Below is a small trained network, with its code and all its weights. Each question gives an input and a class and asks what happens when units are switched off, that is, made to give their printed mean instead of their output.

import numpy as np


def w(rows, s, z=0):
    codes = np.array(rows[::2]) - 128.0
    scale = np.full(codes.shape[1], s)
    scale[-1] = z or s
    return codes * scale


def f(y):
    return np.maximum(y, 0)


def log_softmax(a):
    a = a - a.max(-1, keepdims=True)
    return a - np.log(np.exp(a).sum(-1, keepdims=True))


def net(x, mask):
    res = np.array(x, float).reshape(1, 5) / 4 @ E
    y = f(res @ A[0][:, :-1].T + A[0][:, -1])
    res = res + np.where(mask, y, B[0][:, -1]) @ B[0][:, :-1]
    return log_softmax(res[-1] @ U[:, :-1].T + U[:, -1])


A, B = {}, {}
E = w([
[203,169,200,147,193],'x0',
[154,60,162,105,178],'x1',
[128,148,9,97,239],'x2',
[57,84,162,163,150],'x3',
[206,82,90,231,141],'x4',
],0.012)
A[0] = w([
[48,205,167,203,138,121],'N0',
[118,88,196,172,126,127],'N1',
[71,124,157,63,139,79],'N2',
[102,111,31,141,83,106],'N3',
[162,160,87,117,156,94],'N4',
[162,181,195,139,110,108],'N5',
[172,173,154,180,90,183],'N6',
[203,172,225,95,101,141],'N7',
[119,34,205,169,90,120],'N8',
[153,146,116,172,50,106],'N9',
[162,65,121,136,142,145],'N10',
[237,131,93,255,143,162],'N11',
[100,99,144,102,98,1],'N12',
[97,104,136,112,200,146],'N13',
[105,91,154,149,84,70],'N14',
[194,152,88,114,205,118],'N15',
],0.013,0.0094)
B[0] = w([
[100,151,26,96,105,181],'N0',
[177,108,132,153,88,186],'N1',
[141,111,108,165,94,188],'N2',
[90,165,97,138,66,199],'N3',
[146,119,167,155,129,170],'N4',
[84,167,90,99,60,184],'N5',
[95,177,74,125,140,198],'N6',
[89,153,71,143,7,224],'N7',
[186,79,218,164,109,215],'N8',
[104,170,68,87,94,180],'N9',
[111,162,116,150,125,173],'N10',
[134,118,94,225,129,253],'N11',
[148,89,160,150,136,148],'N12',
[83,198,119,135,131,185],'N13',
[149,127,141,117,158,168],'N14',
[143,106,205,165,179,215],'N15',
],0.013,0.016)
U = w([
[141,130,121,205,61,162],'0',
[59,196,75,45,57,205],'1',
[191,88,214,117,168,65],'2',
[127,172,105,163,246,129],'3',
[158,91,100,87,135,3],'4',
],0.011,0.0053)

Each question gives the input, the list of numbers given to net, and the class t.
The units are the neurons (one row each of A and B). Each row of codes is followed by its name. A weight is (code - 128) times the scale printed after its matrix; where a second scale follows, it is the last column's (A, B and U).
mask holds one flag per neuron, in row order. A switched-off neuron (its flag False) gives its mean, the last column of its row in B, instead of its output. The means were averaged over made-up inputs and are rounded, as every weight is.
A unit's drop is (log p(t) with every unit on - log p(t) with that unit switched off) / (log p(t) with every unit on - log p(t) with every unit switched off).
The circuit of an input: a set's keep is (log p(t) with only the set's units on - log p(t) with every unit switched off) / (log p(t) with every unit on - log p(t) with every unit switched off). Starting from the 12 units with the biggest drops (on a tie, the unit counted first), units are removed one at a time, each time the one whose removal leaves the highest keep (on an exact tie, the one counted first), for as long as the keep stays at least 0.8.
units of the circuit, in order: the units of the circuit, biggest drop first
unit that matters most: the unit with the biggest drop
k most important neurons: the k neurons with the biggest drops, biggest first
drop when u is switched off: that unit's drop, to one decimal
input [8,6,2,-3,-3], class 1: units of the circuit, in order -> [N8]
input [0,4,1,2,-3], class 1: 3 most important neurons -> [N11; N15; N8]
input [-1,6,-6,4,1], class 2: units of the circuit, in order -> [N8; N11]
input [8,2,6,-7,-8], class 0: units of the circuit, in order -> [N15; N7]
input [1,-5,-8,-8,5], class 1: 3 most important neurons -> [N9; N6; N5]
input [-8,4,-7,5,1], class 2: 2 most important neurons -> [N8; N7]
input [-4,-4,-8,-7,6], class 1: 3 most important neurons -> [N9; N6; N15]
input [-3,3,-4,-1,-7], class 0: 2 most important neurons -> [N2; N9]
input [5,7,4,2,8], class 3: 2 most important neurons -> [N7; N15]
input [-2,-6,-4,-3,5], class 1: 2 most important neurons -> [N9; N6]
input [-4,7,-5,1,-3], class 2: drop when N11 is switched off -> 0.2
input [0,4,4,5,-1], class 3: drop when N7 is switched off -> 0.3
input [7,-4,-5,-3,2], class 1: drop when N5 is switched off -> 0.1
input [0,4,7,-7,6], class 3: drop when N3 is switched off -> 0.0
input [6,-1,8,-7,-8], class 3: unit that matters most -> N8
